Below are the code and all the weights of a small trained network. Each question names an input and a target symbol and asks about switching units off, where a switched-off unit gives its printed mean instead of its output.

import numpy as np


def w(rows, s, z=0):
    codes = np.array(rows[::2]) - 128.0
    scale = np.full(codes.shape[1], s)
    scale[-1] = z or s
    return codes * scale


def norm(h):
    return h / np.sqrt((h * h).mean(-1, keepdims=True) + 1e-5)


def f(y):
    return y / 2 * (1 + np.tanh(0.7978845608 * (y + 0.044715 * y**3)))


def softmax(a):
    e = np.exp(a - a.max(-1, keepdims=True))
    return e / e.sum(-1, keepdims=True)


def log_softmax(a):
    a = a - a.max(-1, keepdims=True)
    return a - np.log(np.exp(a).sum(-1, keepdims=True))


def net(x, mask):
    ids = ['ΘΞΠΩαβγεζηστψ'.index(c) for c in x.split()]
    T = len(ids)
    res = E[ids] + P[:T]
    r = norm(res)
    for j in range(2):
        rows = slice(3 * j, 3 * j + 3)
        q, k, v = (r @ M[0][rows].T for M in (Q, K, V))
        z = softmax(np.where(np.tri(T) > 0, q @ k.T / 3**0.5, -1e9)) @ v
        o = O[0][rows]
        res = res + np.where(mask[j], z, o[:, -1]) @ o[:, :-1]
    y = f(norm(res) @ A[0][:, :-1].T + A[0][:, -1])
    res = res + np.where(mask[2:6], y, B[0][:, -1]) @ B[0][:, :-1]
    return log_softmax(norm(res)[-1] @ U[:, :-1].T + U[:, -1])


Q, K, V, O, A, B = {}, {}, {}, {}, {}, {}
E = w([
[83,126,131,36],'Θ',
[117,210,99,51],'Ξ',
[152,182,127,41],'Π',
[85,159,124,42],'Ω',
[87,154,125,29],'α',
[102,160,126,46],'β',
[91,152,133,28],'γ',
[103,148,142,53],'ε',
[89,170,128,39],'ζ',
[126,4,11,81],'η',
[179,70,201,147],'σ',
[106,195,107,48],'τ',
[80,134,139,25],'ψ',
],0.0038)
P = w([
[44,220,253,185],'0',
[99,162,151,97],'1',
[112,151,136,101],'2',
[116,148,127,96],'3',
[121,147,116,97],'4',
[126,143,118,93],'5',
[129,141,112,96],'6',
[130,138,115,98],'7',
[129,135,107,101],'8',
[133,131,113,98],'9',
[133,136,109,105],'10',
[142,129,111,98],'11',
],0.0031)
Q[0] = w([
[119,77,108,175],'H0',
[133,181,133,76],'H0',
[155,47,155,188],'H0',
[136,43,160,53],'H1',
[103,250,104,254],'H1',
[178,66,180,81],'H1',
],0.0079)
K[0] = w([
[167,121,254,133],'H0',
[111,117,22,116],'H0',
[136,159,205,137],'H0',
[91,50,68,158],'H1',
[152,194,188,109],'H1',
[130,73,104,151],'H1',
],0.0094)
V[0] = w([
[25,170,76,52],'H0',
[209,8,69,135],'H0',
[65,222,143,65],'H0',
[3,73,130,143],'H1',
[35,66,218,202],'H1',
[104,238,210,177],'H1',
],0.0037)
O[0] = w([
[128,47,93,226,219],'H0',
[200,71,159,65,27],'H0',
[67,122,105,218,253],'H0',
[124,46,2,156,118],'H1',
[93,84,82,241,130],'H1',
[171,147,176,216,140],'H1',
],0.0041,0.0032)
A[0] = w([
[124,245,188,199,133],'N0',
[57,206,93,157,126],'N1',
[77,149,135,254,29],'N2',
[86,66,164,143,251],'N3',
],0.0052,0.0025)
B[0] = w([
[135,52,48,112,243],'N0',
[195,87,168,199,253],'N1',
[118,241,180,1,249],'N2',
[127,174,43,147,234],'N3',
],0.005,0.0028)
U = w([
[110,122,142,103,69],'Θ',
[110,116,142,108,72],'Ξ',
[152,182,29,114,162],'Π',
[113,122,147,123,46],'Ω',
[117,126,149,119,59],'α',
[63,244,151,158,208],'β',
[120,125,153,129,46],'γ',
[121,126,156,129,47],'ε',
[123,127,157,124,39],'ζ',
[168,46,62,205,134],'η',
[108,115,136,59,128],'σ',
[118,121,145,113,60],'τ',
[185,61,228,139,253],'ψ',
],0.011,0.0062)

Each question gives the input, a string of symbols that net reads in full, and the target symbol t.
The units are the heads (3 rows each of Q, K, V and O) and the neurons (one row each of A and B). Each row of codes is followed by its name. A weight is (code - 128) times the scale printed after its matrix; where a second scale follows, it is the last column's (O, A, B and U).
mask holds one flag per unit, heads first, then neurons. A switched-off unit (its flag False) gives its mean, the last column of its rows in O or B, instead of its output. The means were averaged over made-up inputs and are rounded, as every weight is.
A unit's drop is (log p(t) with every unit on - log p(t) with that unit switched off) / (log p(t) with every unit on - log p(t) with every unit switched off).
The circuit of an input: a set's keep is (log p(t) with only the set's units on - log p(t) with every unit switched off) / (log p(t) with every unit on - log p(t) with every unit switched off). Starting from all 6 units, units are removed one at a time, each time the one whose removal leaves the highest keep (on an exact tie, the one counted first), for as long as the keep stays at least 0.8.
units of the circuit, in order: the units of the circuit, biggest drop first
unit that matters most: the unit with the biggest drop
top k neurons: the k neurons with the biggest drops, biggest first
heads that matter: for each layer, one digit per head in row order, 1 if its drop is at least 0.15 and else 0, layers parted by /
drop of u: that unit's drop, to one decimal
input γ Θ ψ σ β σ Ξ Ξ Π Π Ξ, target η: heads that matter : 01
input τ ε Π Θ σ, target β: heads that matter : 00
input σ σ Π Θ η Θ Π ψ Ξ σ, target σ: heads that matter : 11
input τ Π σ τ σ Π σ σ Π Π τ, target η: heads that matter : 01
input η σ γ Θ σ σ γ, target η: units of the circuit, in order : [N2]
input η σ τ, target η: top 2 neurons : [N2; N1]
input σ Ξ Π σ σ σ Ξ Ξ σ Π Π, target η: heads that matter : 01
input σ Π σ Π Ξ Π Ξ β Ξ, target η: units of the circuit, in order : [N1; H0]
input Ξ Ξ β Ξ σ τ Ξ Ξ ζ σ Π ψ, target β: heads that matter : 10
input σ Θ Π Π σ, target Π: units of the circuit, in order : [N1; N3]
input η Π σ σ σ ψ, target η: heads that matter : 01
input Π Π Π σ Θ σ, target Π: heads that matter : 10
input η σ σ Π σ Π ε, target η: units of the circuit, in order : [N2; H0]
input Π Π Π, target η: unit that matters most : N0
input σ τ σ Ξ Ξ σ Θ, target β: top 2 neurons : [N0; N2]
input Ξ Π σ Ξ Π σ Ξ Π Ξ σ σ Θ, target β: drop of N0 : 1.1
input Π Π σ, target β: drop of N2 : 0.5
input σ Ξ α Π σ η Ξ σ, target σ: drop of H0 : 0.4
input σ σ σ Π Ξ Π Ξ Ξ σ β σ α, target β: drop of H0 : 1.1
